Here is a tiny trained network, its code and every weight. The questions are about switching its units off for an input and a target symbol, where a switched-off unit gives its printed mean instead of its output.

import numpy as np


def w(rows, s, z=0):
    codes = np.array(rows[::2]) - 128.0
    scale = np.full(codes.shape[1], s)
    scale[-1] = z or s
    return codes * scale


def f(y):
    return y / 2 * (1 + np.tanh(0.7978845608 * (y + 0.044715 * y**3)))


def softmax(a):
    e = np.exp(a - a.max(-1, keepdims=True))
    return e / e.sum(-1, keepdims=True)


def log_softmax(a):
    a = a - a.max(-1, keepdims=True)
    return a - np.log(np.exp(a).sum(-1, keepdims=True))


def net(x, mask):
    ids = ['αβγδεζηλξπστφψω'.index(c) for c in x.split()]
    T = len(ids)
    res = E[ids] + P[:T]
    q, k, v = (res @ M[0].T for M in (Q, K, V))
    z = softmax(np.where(np.tri(T) > 0, q @ k.T / 2**0.5, -1e9)) @ v
    res = res + np.where(mask[0], z, O[0][:, -1]) @ O[0][:, :-1]
    y = f(res @ A[0][:, :-1].T + A[0][:, -1])
    res = res + np.where(mask[1:13], y, B[0][:, -1]) @ B[0][:, :-1]
    return log_softmax(res[-1] @ U[:, :-1].T + U[:, -1])


Q, K, V, O, A, B = {}, {}, {}, {}, {}, {}
E = w([
[109,176,225,30,254],'α',
[150,136,46,152,140],'β',
[203,163,51,131,178],'γ',
[139,48,142,141,140],'δ',
[94,45,141,154,152],'ε',
[87,116,86,120,156],'ζ',
[52,51,186,102,136],'η',
[111,52,68,204,114],'λ',
[103,161,195,240,152],'ξ',
[39,144,109,41,130],'π',
[206,122,112,94,173],'σ',
[86,126,58,142,106],'τ',
[168,98,56,136,166],'φ',
[108,83,82,193,111],'ψ',
[112,30,173,89,172],'ω',
],0.016)
P = w([
[49,166,71,57,131],'0',
[43,134,87,103,183],'1',
[187,154,219,128,25],'2',
[162,253,126,97,95],'3',
[57,119,110,141,216],'4',
[162,163,255,161,62],'5',
[165,212,200,99,117],'6',
[95,81,36,111,157],'7',
[161,206,211,145,59],'8',
],0.0078)
Q[0] = w([
[65,124,91,172,251],'head 0',
[166,184,163,144,76],'head 0',
],0.012)
K[0] = w([
[87,193,148,211,251],'head 0',
[153,66,15,77,69],'head 0',
],0.011)
V[0] = w([
[73,171,146,212,115],'head 0',
[100,242,198,166,253],'head 0',
],0.011)
O[0] = w([
[82,73,60,126,11,111],'head 0',
[180,68,16,25,55,250],'head 0',
],0.011,0.0027)
A[0] = w([
[178,105,129,183,188,108],'neuron 0',
[170,133,90,191,114,104],'neuron 1',
[176,99,129,247,103,81],'neuron 2',
[172,131,182,174,63,127],'neuron 3',
[146,69,150,106,74,125],'neuron 4',
[63,163,50,148,186,195],'neuron 5',
[172,170,141,73,92,75],'neuron 6',
[147,63,118,209,164,158],'neuron 7',
[189,178,107,209,82,104],'neuron 8',
[174,147,183,122,86,15],'neuron 9',
[60,105,141,103,164,3],'neuron 10',
[204,149,144,164,131,90],'neuron 11',
],0.012,0.0052)
B[0] = w([
[153,209,77,70,144,213],'neuron 0',
[79,163,178,79,171,157],'neuron 1',
[116,151,131,8,45,203],'neuron 2',
[203,24,132,203,104,184],'neuron 3',
[122,194,145,163,170,253],'neuron 4',
[176,61,228,161,75,232],'neuron 5',
[97,94,152,194,133,192],'neuron 6',
[101,195,113,180,162,226],'neuron 7',
[88,77,68,124,209,173],'neuron 8',
[110,76,148,162,168,132],'neuron 9',
[41,135,135,77,137,151],'neuron 10',
[77,57,184,107,60,179],'neuron 11',
],0.015,0.0058)
U = w([
[127,4,20,34,170,76],'α',
[181,112,119,196,93,156],'β',
[195,37,134,120,145,126],'γ',
[121,172,122,206,215,143],'δ',
[60,84,109,255,188,223],'ε',
[132,1,103,138,69,61],'ζ',
[27,48,97,103,153,128],'η',
[93,190,162,130,82,120],'λ',
[71,119,40,98,52,159],'ξ',
[108,61,126,49,39,84],'π',
[214,184,116,41,114,197],'σ',
[136,59,116,224,79,85],'τ',
[194,186,129,206,111,195],'φ',
[147,131,144,175,52,161],'ψ',
[82,132,134,128,243,3],'ω',
],0.0084,0.0045)

Each question gives the input, a string of symbols that net reads in full, and the target symbol t.
The units are the heads (2 rows each of Q, K, V and O) and the neurons (one row each of A and B). Each row of codes is followed by its name. A weight is (code - 128) times the scale printed after its matrix; where a second scale follows, it is the last column's (O, A, B and U).
mask holds one flag per unit, heads first, then neurons. A switched-off unit (its flag False) gives its mean, the last column of its rows in O or B, instead of its output. The means were averaged over made-up inputs and are rounded, as every weight is.
A unit's drop is (log p(t) with every unit on - log p(t) with that unit switched off) / (log p(t) with every unit on - log p(t) with every unit switched off).
The circuit of an input: a set's keep is (log p(t) with only the set's units on - log p(t) with every unit switched off) / (log p(t) with every unit on - log p(t) with every unit switched off). Starting from the 12 units with the biggest drops (on a tie, the unit counted first), units are removed one at a time, each time the one whose removal leaves the highest keep (on an exact tie, the one counted first), for as long as the keep stays at least 0.8.
circuit, biggest first: the units of the circuit, biggest drop first
most important unit: the unit with the biggest drop
k most important neurons: the k neurons with the biggest drops, biggest first
drop when u is switched off: that unit's drop, to one decimal
input σ ψ ζ λ ξ ζ σ π, target ξ: circuit, biggest first : head 0; neuron 4
input β ε φ, target σ: circuit, biggest first : neuron 0; head 0; neuron 2
input β η γ, target α: most important unit : neuron 8
input π λ λ η σ, target σ: circuit, biggest first : neuron 0; head 0; neuron 6
input σ δ ω σ π, target π: circuit, biggest first : neuron 5; neuron 7
input ψ ζ ε δ φ σ ω σ α, target ω: 4 most important neurons : neuron 5; neuron 3; neuron 2; neuron 9
input ψ τ λ σ λ λ, target ξ: 2 most important neurons : neuron 2; neuron 7
input π η σ, target γ: circuit, biggest first : head 0; neuron 4; neuron 7; neuron 9
input σ α π α λ δ σ σ, target α: 2 most important neurons : neuron 6; neuron 5
input σ ζ η π α δ β γ, target α: 3 most important neurons : neuron 6; neuron 7; neuron 5
input σ π ω ε τ, target τ: 2 most important neurons : neuron 5; neuron 2
input δ η ω δ γ, target γ: 3 most important neurons : neuron 5; neuron 2; neuron 4
input σ ε ζ η φ, target φ: 2 most important neurons : neuron 5; neuron 7
input ε ζ δ π ε σ ε ε, target ε: circuit, biggest first : neuron 7
input η δ α, target ω: 2 most important neurons : neuron 5; neuron 3
input α ξ δ ε β λ, target ξ: 2 most important neurons : neuron 2; neuron 5
input ξ ω δ λ δ ξ σ ψ η, target ε: 2 most important neurons : neuron 2; neuron 0
input δ ε φ, target σ: drop when neuron 0 is switched off : 1.6
input ε η ζ ω α, target α: drop when neuron 6 is switched off : 0.1
input α ω ε σ η ξ λ β, target ξ: drop when neuron 10 is switched off : 0.0
